Below are the code and all the weights of a small trained network. Each question names an input and a target symbol and asks about switching units off, where a switched-off unit gives its printed mean instead of its output.

import numpy as np


def w(rows, s, z=0):
    codes = np.array(rows[::2]) - 128.0
    scale = np.full(codes.shape[1], s)
    scale[-1] = z or s
    return codes * scale


def norm(h):
    return h / np.sqrt((h * h).mean(-1, keepdims=True) + 1e-5)


def f(y):
    return np.maximum(y, 0)


def softmax(a):
    e = np.exp(a - a.max(-1, keepdims=True))
    return e / e.sum(-1, keepdims=True)


def log_softmax(a):
    a = a - a.max(-1, keepdims=True)
    return a - np.log(np.exp(a).sum(-1, keepdims=True))


def net(x, mask):
    ids = ['βγδηπστω'.index(c) for c in x.split()]
    T = len(ids)
    res = E[ids] + P[:T]
    r = norm(res)
    for j in range(2):
        rows = slice(4 * j, 4 * j + 4)
        q, k, v = (r @ M[0][rows].T for M in (Q, K, V))
        z = softmax(np.where(np.tri(T) > 0, q @ k.T / 4**0.5, -1e9)) @ v
        o = O[0][rows]
        res = res + np.where(mask[j], z, o[:, -1]) @ o[:, :-1]
    y = f(norm(res) @ A[0][:, :-1].T + A[0][:, -1])
    res = res + np.where(mask[2:26], y, B[0][:, -1]) @ B[0][:, :-1]
    return log_softmax(norm(res)[-1] @ U[:, :-1].T + U[:, -1])


Q, K, V, O, A, B = {}, {}, {}, {}, {}, {}
E = w([
[181,107,136,74,182],'β',
[136,82,254,228,203],'γ',
[171,103,136,133,131],'δ',
[71,131,113,95,153],'η',
[76,59,231,230,207],'π',
[120,127,141,66,171],'σ',
[143,98,110,58,203],'τ',
[107,8,188,226,220],'ω',
],0.0083)
P = w([
[108,136,156,172,214],'0',
[101,66,155,131,164],'1',
[115,166,201,123,142],'2',
[115,111,39,204,144],'3',
[80,2,168,69,91],'4',
[136,232,108,206,140],'5',
[148,94,79,162,129],'6',
[183,146,244,121,74],'7',
],0.007)
Q[0] = w([
[121,124,115,98,97],'h0',
[117,108,116,151,192],'h0',
[168,156,53,91,93],'h0',
[114,121,172,163,149],'h0',
[137,102,58,54,20],'h1',
[157,198,155,61,97],'h1',
[184,169,2,66,99],'h1',
[123,191,128,147,102],'h1',
],0.026)
K[0] = w([
[133,137,101,144,87],'h0',
[97,76,156,129,172],'h0',
[134,114,126,80,32],'h0',
[119,131,143,133,183],'h0',
[145,145,168,55,8],'h1',
[146,212,74,164,75],'h1',
[129,74,80,96,4],'h1',
[152,107,59,130,137],'h1',
],0.026)
V[0] = w([
[118,162,142,131,126],'h0',
[127,116,95,145,129],'h0',
[134,125,42,169,150],'h0',
[106,114,102,151,109],'h0',
[152,161,137,106,95],'h1',
[252,106,132,108,140],'h1',
[130,187,183,115,129],'h1',
[99,137,90,73,168],'h1',
],0.021)
O[0] = w([
[125,134,108,120,165,106],'h0',
[158,98,127,129,147,106],'h0',
[197,42,103,111,178,99],'h0',
[178,112,141,144,180,60],'h0',
[109,202,95,144,183,2],'h1',
[105,220,240,26,180,151],'h1',
[87,213,137,170,61,140],'h1',
[254,172,120,163,115,214],'h1',
],0.013,0.0097)
A[0] = w([
[58,141,163,192,141,124],'n0',
[133,117,169,86,115,137],'n1',
[102,149,141,97,166,105],'n2',
[98,139,153,67,151,91],'n3',
[144,122,25,190,179,9],'n4',
[100,160,109,106,82,165],'n5',
[207,150,41,35,120,57],'n6',
[173,205,43,12,129,47],'n7',
[44,154,123,151,122,1],'n8',
[102,107,175,189,146,95],'n9',
[128,87,162,164,112,149],'n10',
[168,91,99,75,109,136],'n11',
[106,127,197,159,171,114],'n12',
[146,146,85,135,105,111],'n13',
[66,78,218,200,166,165],'n14',
[109,108,111,184,107,105],'n15',
[115,209,62,75,103,135],'n16',
[166,177,15,48,66,99],'n17',
[87,134,96,76,148,74],'n18',
[134,183,89,32,88,197],'n19',
[164,163,83,54,94,104],'n20',
[112,166,63,9,152,94],'n21',
[114,149,71,128,72,94],'n22',
[125,105,144,155,123,166],'n23',
],0.016,0.0069)
B[0] = w([
[119,148,90,94,127,162],'n0',
[121,159,83,118,125,227],'n1',
[104,121,151,135,166,171],'n2',
[75,106,120,101,137,197],'n3',
[73,142,1,147,168,141],'n4',
[132,94,155,108,113,208],'n5',
[115,137,195,205,136,166],'n6',
[81,177,93,39,143,166],'n7',
[158,150,87,152,48,140],'n8',
[97,103,132,140,143,154],'n9',
[92,104,118,91,147,217],'n10',
[149,153,130,84,103,193],'n11',
[118,86,117,105,108,179],'n12',
[131,87,128,118,136,176],'n13',
[191,164,146,181,128,231],'n14',
[107,172,153,144,128,185],'n15',
[149,66,135,105,170,183],'n16',
[202,84,129,152,165,194],'n17',
[154,159,129,166,101,141],'n18',
[182,160,124,194,142,254],'n19',
[82,121,130,104,160,188],'n20',
[88,89,143,203,118,165],'n21',
[126,110,180,121,107,187],'n22',
[107,109,123,99,134,190],'n23',
],0.048,0.0074)
U = w([
[66,129,121,79,207,146],'β',
[137,175,91,166,42,228],'γ',
[161,132,87,28,108,132],'δ',
[80,136,151,251,142,6],'η',
[195,60,160,155,157,119],'π',
[180,225,155,137,156,92],'σ',
[114,84,27,149,135,216],'τ',
[70,101,187,114,63,128],'ω',
],0.011,0.0022)

Each question gives the input, a string of symbols that net reads in full, and the target symbol t.
The units are the heads (4 rows each of Q, K, V and O) and the neurons (one row each of A and B). Each row of codes is followed by its name. A weight is (code - 128) times the scale printed after its matrix; where a second scale follows, it is the last column's (O, A, B and U).
mask holds one flag per unit, heads first, then neurons. A switched-off unit (its flag False) gives its mean, the last column of its rows in O or B, instead of its output. The means were averaged over made-up inputs and are rounded, as every weight is.
A unit's drop is (log p(t) with every unit on - log p(t) with that unit switched off) / (log p(t) with every unit on - log p(t) with every unit switched off).
The circuit of an input: a set's keep is (log p(t) with only the set's units on - log p(t) with every unit switched off) / (log p(t) with every unit on - log p(t) with every unit switched off). Starting from the 12 units with the biggest drops (on a tie, the unit counted first), units are removed one at a time, each time the one whose removal leaves the highest keep (on an exact tie, the one counted first), for as long as the keep stays at least 0.8.
circuit, biggest first: the units of the circuit, biggest drop first
k most important neurons: the k neurons with the biggest drops, biggest first
heads that matter: for each layer, one digit per head in row order, 1 if its drop is at least 0.15 and else 0, layers parted by /
drop of u: that unit's drop, to one decimal
input δ σ σ π η π σ ω, target β: circuit, biggest first -> (h1 n1)
input β π β σ π σ τ, target ω: most important neuron -> (n19)
input σ σ π γ τ δ, target γ: circuit, biggest first -> (h1 n14 n8 h0)
input η τ δ τ β σ, target σ: heads that matter -> 01
input γ η ω β, target τ: circuit, biggest first -> (h1 n4)
input β τ δ η, target σ: circuit, biggest first -> (h1 n6 n7 n11)
input σ δ δ τ τ, target η: circuit, biggest first -> (h1 n21 n19)
input β δ π, target σ: circuit, biggest first -> (h1 n14)
input σ δ σ τ β σ, target σ: 2 most important neurons -> (n6 n7)
input ω γ β τ γ σ δ, target γ: circuit, biggest first -> (h1 n8 h0)
input β π β σ τ ω, target σ: 2 most important neurons -> (n19 n10)
input π π σ β π δ ω, target η: circuit, biggest first -> (n15 h1)
input δ δ β ω, target β: 3 most important neurons -> (n3 n19 n12)
input π σ β, target ω: most important neuron -> (n19)
input γ τ σ ω ω β, target δ: 2 most important neurons -> (n19 n11)
input τ σ σ γ, target δ: 2 most important neurons -> (n19 n14)
input δ σ δ, target η: 4 most important neurons -> (n21 n19 n3 n14)
input τ σ σ β γ η ω τ, target τ: drop of n2 -> 0.0
input π σ π π τ τ τ τ, target σ: drop of n19 -> 0.1
input π τ γ δ π τ σ β, target σ: circuit, biggest first -> (h1)
input σ β π β γ η σ β, target τ: drop of h1 -> 1.3
